Below is a small trained network, with its code and all its weights. Each question gives an input and a class and asks what happens when units are switched off, that is, made to give their printed mean instead of their output.

import numpy as np


def w(rows, s, z=0):
    codes = np.array(rows[::2]) - 128.0
    scale = np.full(codes.shape[1], s)
    scale[-1] = z or s
    return codes * scale


def norm(h):
    return h / np.sqrt((h * h).mean(-1, keepdims=True) + 1e-5)


def f(y):
    return np.maximum(y, 0)


def log_softmax(a):
    a = a - a.max(-1, keepdims=True)
    return a - np.log(np.exp(a).sum(-1, keepdims=True))


def net(x, mask):
    res = np.array(x, float).reshape(1, 2) / 4 @ E
    u = 0
    for l in range(4):
        y = f(norm(res) @ A[l][:, :-1].T + A[l][:, -1])
        res = res + np.where(mask[u : u + 10], y, B[l][:, -1]) @ B[l][:, :-1]
        u += 10
    return log_softmax(norm(res)[-1] @ U[:, :-1].T + U[:, -1])


A, B = {}, {}
E = w([
[140,251,110,158],'x0',
[156,113,7,158],'x1',
],0.0012)
A[0] = w([
[103,113,84,94,66],'L0N0',
[136,20,253,120,15],'L0N1',
[134,95,116,126,95],'L0N2',
[128,217,222,126,88],'L0N3',
[130,129,129,126,107],'L0N4',
[140,124,131,128,94],'L0N5',
[133,113,123,131,85],'L0N6',
[133,106,149,135,91],'L0N7',
[108,56,193,133,1],'L0N8',
[152,66,170,184,101],'L0N9',
],0.0048,0.00075)
B[0] = w([
[183,149,93,148,158],'L0N0',
[25,7,254,71,254],'L0N1',
[163,144,118,163,159],'L0N2',
[192,203,115,226,238],'L0N3',
[132,123,125,130,128],'L0N4',
[122,131,125,126,128],'L0N5',
[137,147,117,124,139],'L0N6',
[87,134,129,121,147],'L0N7',
[115,165,202,26,198],'L0N8',
[60,217,50,64,174],'L0N9',
],0.0083,0.0031)
A[1] = w([
[79,45,139,80,113],'L1N0',
[115,119,146,72,103],'L1N1',
[94,106,106,103,73],'L1N2',
[92,74,156,15,87],'L1N3',
[74,71,133,73,248],'L1N4',
[96,91,145,87,2],'L1N5',
[130,41,3,140,113],'L1N6',
[130,92,136,82,239],'L1N7',
[86,76,143,63,184],'L1N8',
[114,123,124,129,90],'L1N9',
],0.0063,0.00076)
B[1] = w([
[66,253,120,87,220],'L1N0',
[90,148,132,70,183],'L1N1',
[84,148,178,172,154],'L1N2',
[7,241,108,2,252],'L1N3',
[36,194,115,54,225],'L1N4',
[121,184,129,80,187],'L1N5',
[193,15,171,25,224],'L1N6',
[69,151,90,96,181],'L1N7',
[67,215,181,50,224],'L1N8',
[121,140,145,133,132],'L1N9',
],0.009,0.0037)
A[2] = w([
[127,127,28,154,141],'L2N0',
[148,145,68,163,132],'L2N1',
[97,81,58,157,126],'L2N2',
[169,156,2,204,121],'L2N3',
[129,98,90,138,161],'L2N4',
[146,53,20,156,1],'L2N5',
[241,25,94,78,123],'L2N6',
[107,141,45,199,93],'L2N7',
[153,63,94,129,98],'L2N8',
[108,99,100,154,82],'L2N9',
],0.0069,0.00055)
B[2] = w([
[147,103,247,173,143],'L2N0',
[136,123,75,147,156],'L2N1',
[141,99,151,91,128],'L2N2',
[169,209,62,169,184],'L2N3',
[124,113,109,104,139],'L2N4',
[133,89,131,71,154],'L2N5',
[241,39,125,57,254],'L2N6',
[177,198,121,170,157],'L2N7',
[152,97,124,92,169],'L2N8',
[121,134,140,111,128],'L2N9',
],0.011,0.0058)
A[3] = w([
[111,114,112,141,118],'L3N0',
[121,120,123,135,116],'L3N1',
[112,103,121,147,66],'L3N2',
[46,178,66,56,41],'L3N3',
[110,112,116,138,101],'L3N4',
[65,70,154,115,44],'L3N5',
[117,147,181,168,73],'L3N6',
[86,53,254,202,1],'L3N7',
[121,122,122,134,113],'L3N8',
[95,80,123,153,80],'L3N9',
],0.0071,0.00058)
B[3] = w([
[133,137,137,112,128],'L3N0',
[137,127,130,123,128],'L3N1',
[142,141,134,113,128],'L3N2',
[9,191,167,35,252],'L3N3',
[121,129,114,125,128],'L3N4',
[122,202,102,142,153],'L3N5',
[95,31,63,99,145],'L3N6',
[50,45,174,242,134],'L3N7',
[131,129,137,134,128],'L3N8',
[136,143,144,130,128],'L3N9',
],0.011,0.0043)
U = w([
[5,187,156,36,199],'0',
[112,107,123,150,2],'1',
[51,38,159,219,109],'2',
[110,108,116,146,20],'3',
[197,209,69,226,199],'4',
[227,23,118,51,196],'5',
],0.012,0.008)

Each question gives the input, the list of numbers given to net, and the class t.
The units are the neurons (one row each of A and B). Each row of codes is followed by its name. A weight is (code - 128) times the scale printed after its matrix; where a second scale follows, it is the last column's (A, B and U).
mask holds one flag per neuron, layer by layer. A switched-off neuron (its flag False) gives its mean, the last column of its row in B, instead of its output. The means were averaged over made-up inputs and are rounded, as every weight is.
A unit's drop is (log p(t) with every unit on - log p(t) with that unit switched off) / (log p(t) with every unit on - log p(t) with every unit switched off).
unit that matters most: the unit with the biggest drop
k most important neurons: the k neurons with the biggest drops, biggest first
drop when u is switched off: that unit's drop, to one decimal
input [8,4], class 4: 3 most important neurons : L0N1, L1N6, L1N3
input [3,-7], class 2: 4 most important neurons : L0N3, L1N3, L2N6, L2N3
input [3,7], class 5: unit that matters most : L0N1
input [1,1], class 5: 4 most important neurons : L0N1, L0N8, L0N3, L1N3
input [2,3], class 5: 3 most important neurons : L0N1, L0N8, L0N3
input [1,-2], class 4: 4 most important neurons : L0N3, L1N6, L1N3, L1N8
input [1,-4], class 2: 2 most important neurons : L0N3, L1N3
input [1,-6], class 2: 4 most important neurons : L0N3, L1N3, L3N7, L1N0
input [1,-3], class 2: 3 most important neurons : L0N3, L1N3, L2N6
input [3,-8], class 2: 2 most important neurons : L0N3, L1N3
input [2,7], class 5: drop when L2N9 is switched off : 0.0
input [6,0], class 4: drop when L0N1 is switched off : 0.7
input [-8,8], class 5: drop when L0N1 is switched off : 1.8
input [3,1], class 4: drop when L1N3 is switched off : 0.8
